Below is a small trained network, with its code and all its weights. Each question gives an input and a class and asks what happens when units are switched off, that is, made to give their printed mean instead of their output.

import numpy as np


def w(rows, s, z=0):
    codes = np.array(rows[::2]) - 128.0
    scale = np.full(codes.shape[1], s)
    scale[-1] = z or s
    return codes * scale


def f(y):
    return np.maximum(y, 0)


def log_softmax(a):
    a = a - a.max(-1, keepdims=True)
    return a - np.log(np.exp(a).sum(-1, keepdims=True))


def net(x, mask):
    res = np.array(x, float).reshape(1, 4) / 4 @ E
    y = f(res @ A[0][:, :-1].T + A[0][:, -1])
    res = res + np.where(mask, y, B[0][:, -1]) @ B[0][:, :-1]
    return log_softmax(res[-1] @ U[:, :-1].T + U[:, -1])


A, B = {}, {}
E = w([
[211,51,183,109,104,87,139,72,30],'x0',
[65,180,253,154,138,8,173,142,129],'x1',
[104,3,153,174,220,126,66,141,146],'x2',
[156,74,155,149,72,133,167,226,145],'x3',
],0.011)
A[0] = w([
[149,130,161,142,86,59,149,245,124,113],'n0',
[122,179,117,70,74,147,213,123,80,15],'n1',
[104,170,97,129,160,114,65,36,158,169],'n2',
[61,155,88,179,169,121,164,194,145,103],'n3',
[98,176,136,128,162,145,150,182,162,38],'n4',
[109,31,168,147,150,153,123,104,153,77],'n5',
[81,55,100,188,191,106,89,144,109,81],'n6',
[139,174,120,51,46,100,186,110,162,121],'n7',
[129,142,115,143,134,132,126,208,185,106],'n8',
[101,66,129,155,150,84,105,116,127,101],'n9',
[122,215,126,98,67,139,177,150,83,51],'n10',
[143,174,136,79,104,141,142,173,64,38],'n11',
[108,153,84,163,105,118,126,143,201,66],'n12',
[122,93,155,174,179,87,103,143,166,2],'n13',
[73,112,219,126,94,55,187,149,110,45],'n14',
[192,54,203,151,57,142,161,140,81,124],'n15',
[171,114,86,114,88,164,104,119,138,15],'n16',
[122,159,142,89,139,120,101,7,43,187],'n17',
[101,80,123,148,152,150,97,153,116,27],'n18',
[170,124,92,89,124,200,110,104,92,115],'n19',
[144,143,143,122,127,73,91,142,39,51],'n20',
[54,163,129,150,122,180,138,156,188,69],'n21',
[169,59,148,111,98,103,142,64,73,61],'n22',
[98,151,140,133,120,130,142,144,154,54],'n23',
[165,178,128,124,74,146,199,99,128,69],'n24',
[187,77,143,100,96,96,194,130,72,74],'n25',
[123,104,87,74,145,167,105,66,113,116],'n26',
[107,141,108,181,108,142,142,132,175,39],'n27',
[122,181,111,149,141,133,98,86,97,222],'n28',
[159,52,42,65,125,164,121,116,177,63],'n29',
[101,142,123,81,108,153,152,216,175,239],'n30',
[86,169,174,126,180,109,137,73,90,108],'n31',
[171,123,176,102,137,92,133,142,69,96],'n32',
[95,160,206,136,123,110,152,135,142,121],'n33',
[93,156,227,104,122,110,199,138,143,191],'n34',
[140,95,114,128,93,92,156,77,88,143],'n35',
[152,62,99,124,56,190,118,189,116,132],'n36',
[66,141,151,154,152,93,135,119,92,171],'n37',
[172,112,121,195,65,134,173,211,112,118],'n38',
[130,76,134,90,76,171,148,197,140,99],'n39',
[106,147,164,135,145,157,109,145,117,163],'n40',
[101,143,203,166,165,95,136,148,110,9],'n41',
[123,90,162,208,177,94,125,125,154,163],'n42',
],0.011,0.0058)
B[0] = w([
[125,49,2,231,181,44,112,168,98,224],'n0',
[40,66,141,84,153,237,158,144,51,219],'n1',
[153,58,122,229,201,37,48,217,122,219],'n2',
[187,139,180,101,167,174,59,155,205,217],'n3',
[129,117,174,88,95,140,61,132,152,185],'n4',
[37,93,109,64,169,199,153,181,57,210],'n5',
[79,86,146,53,179,172,202,169,39,228],'n6',
[49,84,113,91,152,180,164,182,71,244],'n7',
[172,107,180,153,186,124,23,145,171,203],'n8',
[103,88,128,68,150,193,129,181,88,190],'n9',
[50,81,128,87,174,192,181,104,51,232],'n10',
[32,61,138,73,129,192,163,166,29,179],'n11',
[165,179,214,105,159,158,49,99,180,190],'n12',
[48,105,125,98,88,183,142,137,81,182],'n13',
[67,155,80,102,30,140,159,9,213,236],'n14',
[175,118,146,142,224,125,17,181,178,246],'n15',
[66,156,122,100,34,132,130,27,182,191],'n16',
[162,46,119,202,166,87,84,225,125,239],'n17',
[32,99,136,74,135,196,153,121,56,176],'n18',
[116,128,122,110,47,105,156,54,214,233],'n19',
[147,150,172,115,120,129,60,101,189,168],'n20',
[153,130,158,116,159,178,58,132,203,215],'n21',
[156,139,205,134,158,195,61,122,202,215],'n22',
[107,115,137,118,121,129,77,104,139,158],'n23',
[79,54,177,90,164,189,156,160,79,213],'n24',
[220,207,201,65,180,165,53,145,181,215],'n25',
[113,63,131,169,89,69,135,66,202,212],'n26',
[112,206,207,101,85,172,27,137,162,162],'n27',
[147,14,72,184,149,67,145,189,113,202],'n28',
[61,150,126,94,64,164,179,36,201,248],'n29',
[216,84,157,168,206,150,117,187,162,247],'n30',
[100,45,84,174,96,90,116,104,193,189],'n31',
[161,133,197,128,160,134,56,146,203,189],'n32',
[102,92,94,147,89,148,138,66,171,208],'n33',
[147,84,85,128,70,122,152,44,203,247],'n34',
[147,145,144,93,161,162,90,175,216,192],'n35',
[108,64,71,175,100,46,158,59,193,247],'n36',
[144,96,87,134,95,130,137,124,178,196],'n37',
[95,77,42,194,148,18,80,185,66,218],'n38',
[15,31,89,209,120,19,130,140,143,204],'n39',
[144,138,111,160,144,154,174,123,155,161],'n40',
[96,132,109,115,59,137,147,33,128,186],'n41',
[89,84,84,94,102,180,208,164,114,217],'n42',
],0.0072,0.012)
U = w([
[151,159,220,88,135,189,22,121,183,57],'0',
[93,127,69,116,54,134,161,8,180,17],'1',
[61,116,136,53,128,218,171,154,34,87],'2',
[105,106,57,190,136,67,81,151,123,138],'3',
[161,108,70,150,143,119,151,153,162,234],'4',
[223,223,184,83,194,26,199,172,38,2],'5',
],0.011,0.0081)

Each question gives the input, the list of numbers given to net, and the class t.
The units are the neurons (one row each of A and B). Each row of codes is followed by its name. A weight is (code - 128) times the scale printed after its matrix; where a second scale follows, it is the last column's (A, B and U).
mask holds one flag per neuron, in row order. A switched-off neuron (its flag False) gives its mean, the last column of its row in B, instead of its output. The means were averaged over made-up inputs and are rounded, as every weight is.
A unit's drop is (log p(t) with every unit on - log p(t) with that unit switched off) / (log p(t) with every unit on - log p(t) with every unit switched off).
The circuit of an input: a set's keep is (log p(t) with only the set's units on - log p(t) with every unit switched off) / (log p(t) with every unit on - log p(t) with every unit switched off). Starting from the 12 units with the biggest drops (on a tie, the unit counted first), units are removed one at a time, each time the one whose removal leaves the highest keep (on an exact tie, the one counted first), for as long as the keep stays at least 0.8.
circuit, biggest first: the units of the circuit, biggest drop first
unit that matters most: the unit with the biggest drop
top k neurons: the k neurons with the biggest drops, biggest first
drop when u is switched off: that unit's drop, to one decimal
input [-5,-4,-5,-7], class 3: unit that matters most : n2
input [-4,6,-5,8], class 3: top 3 neurons : (n0; n38; n30)
input [4,-2,5,3], class 2: top 2 neurons : (n5; n6)
input [7,1,6,-7], class 0: top 2 neurons : (n22; n0)
input [6,-5,-3,-7], class 3: top 2 neurons : (n17; n28)
input [1,5,-6,-7], class 3: top 4 neurons : (n17; n31; n2; n28)
input [2,-6,2,-7], class 3: top 2 neurons : (n2; n17)
input [-7,7,-4,1], class 0: top 4 neurons : (n3; n21; n30; n12)
input [1,-6,-5,7], class 3: top 4 neurons : (n38; n14; n39; n15)
input [5,5,-4,4], class 0: top 2 neurons : (n25; n15)
input [-5,0,-5,-5], class 0: top 4 neurons : (n0; n38; n12; n21)
input [6,-8,4,-6], class 1: top 2 neurons : (n29; n19)
input [-4,-5,3,8], class 3: top 2 neurons : (n39; n38)
input [8,-6,8,-5], class 0: circuit, biggest first : (n22)
input [-3,7,-2,7], class 1: top 2 neurons : (n14; n34)
input [4,-5,-2,-8], class 3: top 2 neurons : (n17; n2)
input [-6,8,-4,0], class 1: drop when n33 is switched off : 0.0
input [5,2,0,8], class 3: drop when n38 is switched off : 0.2
input [3,4,-5,-7], class 3: drop when n17 is switched off : 0.6
input [-4,-1,5,3], class 2: unit that matters most : n6
input [-2,7,8,8], class 2: drop when n2 is switched off : 0.1
